Here is a tiny trained network, its code and every weight. The questions are about switching its units off for an input and a target symbol, where a switched-off unit gives its printed mean instead of its output.

import numpy as np


def w(rows, s, z=0):
    codes = np.array(rows[::2]) - 128.0
    scale = np.full(codes.shape[1], s)
    scale[-1] = z or s
    return codes * scale


def norm(h):
    return h / np.sqrt((h * h).mean(-1, keepdims=True) + 1e-5)


def f(y):
    return y / 2 * (1 + np.tanh(0.7978845608 * (y + 0.044715 * y**3)))


def softmax(a):
    e = np.exp(a - a.max(-1, keepdims=True))
    return e / e.sum(-1, keepdims=True)


def log_softmax(a):
    a = a - a.max(-1, keepdims=True)
    return a - np.log(np.exp(a).sum(-1, keepdims=True))


def net(x, mask):
    ids = ['αγδεηθλμξπτψω'.index(c) for c in x.split()]
    T = len(ids)
    res = E[ids] + P[:T]
    r = norm(res)
    for j in range(3):
        rows = slice(2 * j, 2 * j + 2)
        q, k, v = (r @ M[0][rows].T for M in (Q, K, V))
        z = softmax(np.where(np.tri(T) > 0, q @ k.T / 2**0.5, -1e9)) @ v
        o = O[0][rows]
        res = res + np.where(mask[j], z, o[:, -1]) @ o[:, :-1]
    y = f(norm(res) @ A[0][:, :-1].T + A[0][:, -1])
    res = res + np.where(mask[3:7], y, B[0][:, -1]) @ B[0][:, :-1]
    return log_softmax(norm(res)[-1] @ U[:, :-1].T + U[:, -1])


Q, K, V, O, A, B = {}, {}, {}, {}, {}, {}
E = w([
[111,137,113,174,107,124],'α',
[134,86,83,114,110,130],'γ',
[85,119,113,114,146,102],'δ',
[94,108,125,144,102,96],'ε',
[140,127,104,143,98,86],'η',
[179,3,238,175,218,192],'θ',
[134,144,126,159,136,85],'λ',
[89,135,79,133,117,135],'μ',
[77,154,129,166,139,100],'ξ',
[145,146,75,156,125,123],'π',
[133,126,94,119,141,94],'τ',
[109,156,101,143,160,123],'ψ',
[102,170,115,116,109,81],'ω',
],0.0039)
P = w([
[179,139,248,100,160,207],'0',
[56,128,17,215,157,16],'1',
[60,95,16,210,170,30],'2',
[75,86,27,214,183,47],'3',
[66,64,25,241,196,40],'4',
[86,55,17,253,183,36],'5',
[76,62,33,254,221,17],'6',
],0.00084)
Q[0] = w([
[206,171,172,60,80,205],'h1',
[77,94,43,186,157,59],'h1',
[169,151,193,71,93,187],'h2',
[89,102,73,173,159,75],'h2',
[195,178,213,2,55,230],'h3',
[128,144,137,76,104,164],'h3',
],0.0076)
K[0] = w([
[67,154,18,182,111,72],'h1',
[169,103,225,97,133,200],'h1',
[67,158,23,157,112,24],'h2',
[190,107,230,99,150,220],'h2',
[74,147,2,150,104,28],'h3',
[126,123,82,128,116,92],'h3',
],0.0067)
V[0] = w([
[57,79,135,134,125,197],'h1',
[149,112,124,178,37,130],'h1',
[174,171,70,150,181,157],'h2',
[119,112,165,88,147,49],'h2',
[254,75,112,144,120,118],'h3',
[131,74,62,30,117,133],'h3',
],0.0046)
O[0] = w([
[58,117,204,164,163,169,155],'h1',
[115,127,119,230,4,113,139],'h1',
[184,199,37,103,158,212,156],'h2',
[139,80,172,65,158,21,96],'h2',
[191,172,173,184,143,94,149],'h3',
[70,132,63,209,207,32,5],'h3',
],0.0039,0.002)
A[0] = w([
[116,51,10,57,72,92,40],'n1',
[158,53,152,92,126,155,77],'n2',
[113,37,117,2,92,159,3],'n3',
[195,175,111,39,59,211,22],'n4',
],0.0042,0.003)
B[0] = w([
[142,185,207,44,86,148,182],'n1',
[113,121,126,246,199,53,96],'n2',
[50,245,136,245,146,124,117],'n3',
[126,149,254,218,224,57,255],'n4',
],0.0049,0.00079)
U = w([
[131,114,188,187,19,242,123],'α',
[86,121,69,245,174,62,160],'γ',
[22,59,129,51,222,98,38],'δ',
[50,11,168,132,49,91,87],'ε',
[202,92,85,139,10,71,96],'η',
[171,25,172,150,190,203,173],'θ',
[219,188,230,148,152,77,81],'λ',
[43,80,29,107,117,228,216],'μ',
[14,190,211,164,160,169,88],'ξ',
[211,185,38,176,119,214,139],'π',
[207,102,38,43,197,65,133],'τ',
[131,200,126,83,254,227,59],'ψ',
[93,177,163,23,69,96,254],'ω',
],0.0085,0.0024)

Each question gives the input, a string of symbols that net reads in full, and the target symbol t.
The units are the heads (2 rows each of Q, K, V and O) and the neurons (one row each of A and B). Each row of codes is followed by its name. A weight is (code - 128) times the scale printed after its matrix; where a second scale follows, it is the last column's (O, A, B and U).
mask holds one flag per unit, heads first, then neurons. A switched-off unit (its flag False) gives its mean, the last column of its rows in O or B, instead of its output. The means were averaged over made-up inputs and are rounded, as every weight is.
A unit's drop is (log p(t) with every unit on - log p(t) with that unit switched off) / (log p(t) with every unit on - log p(t) with every unit switched off).
The circuit of an input: a set's keep is (log p(t) with only the set's units on - log p(t) with every unit switched off) / (log p(t) with every unit on - log p(t) with every unit switched off). Starting from all 7 units, units are removed one at a time, each time the one whose removal leaves the highest keep (on an exact tie, the one counted first), for as long as the keep stays at least 0.8.
circuit, biggest first: the units of the circuit, biggest drop first
most important unit: the unit with the biggest drop
top k neurons: the k neurons with the biggest drops, biggest first
which heads matter: for each layer, one digit per head in row order, 1 if its drop is at least 0.15 and else 0, layers parted by /
drop of u: that unit's drop, to one decimal
input ω μ ε π, target ω: most important unit : n1
input α γ ε ω ε ε, target α: which heads matter : 101
input α η τ ξ γ ψ, target α: which heads matter : 101
input λ ψ η, target λ: circuit, biggest first : h3, n4
input ω ω α ξ ε, target ω: which heads matter : 100
input ξ μ γ τ π, target ξ: which heads matter : 001
input ξ ψ τ π ω, target ξ: which heads matter : 001
input ε γ α, target ε: which heads matter : 010
input μ α θ γ γ, target γ: which heads matter : 111
input γ θ δ λ γ ψ, target ψ: which heads matter : 111
input τ γ ψ γ τ λ, target τ: which heads matter : 100
input ξ η ε γ, target ξ: which heads matter : 000
input ω μ τ τ τ, target ω: top 2 neurons : n1, n3
input η γ π ξ π μ γ, target η: circuit, biggest first : h1
input ψ λ ε, target ψ: which heads matter : 110
input ε ω ψ π ω π, target ε: which heads matter : 010
input π τ γ, target π: which heads matter : 010
input δ γ ψ η, target δ: drop of h1 : 0.2
input τ ψ ξ ξ, target τ: drop of h3 : 0.0
input λ ω γ α, target λ: drop of h1 : 0.1
input ξ ψ γ, target ξ: most important unit : n3
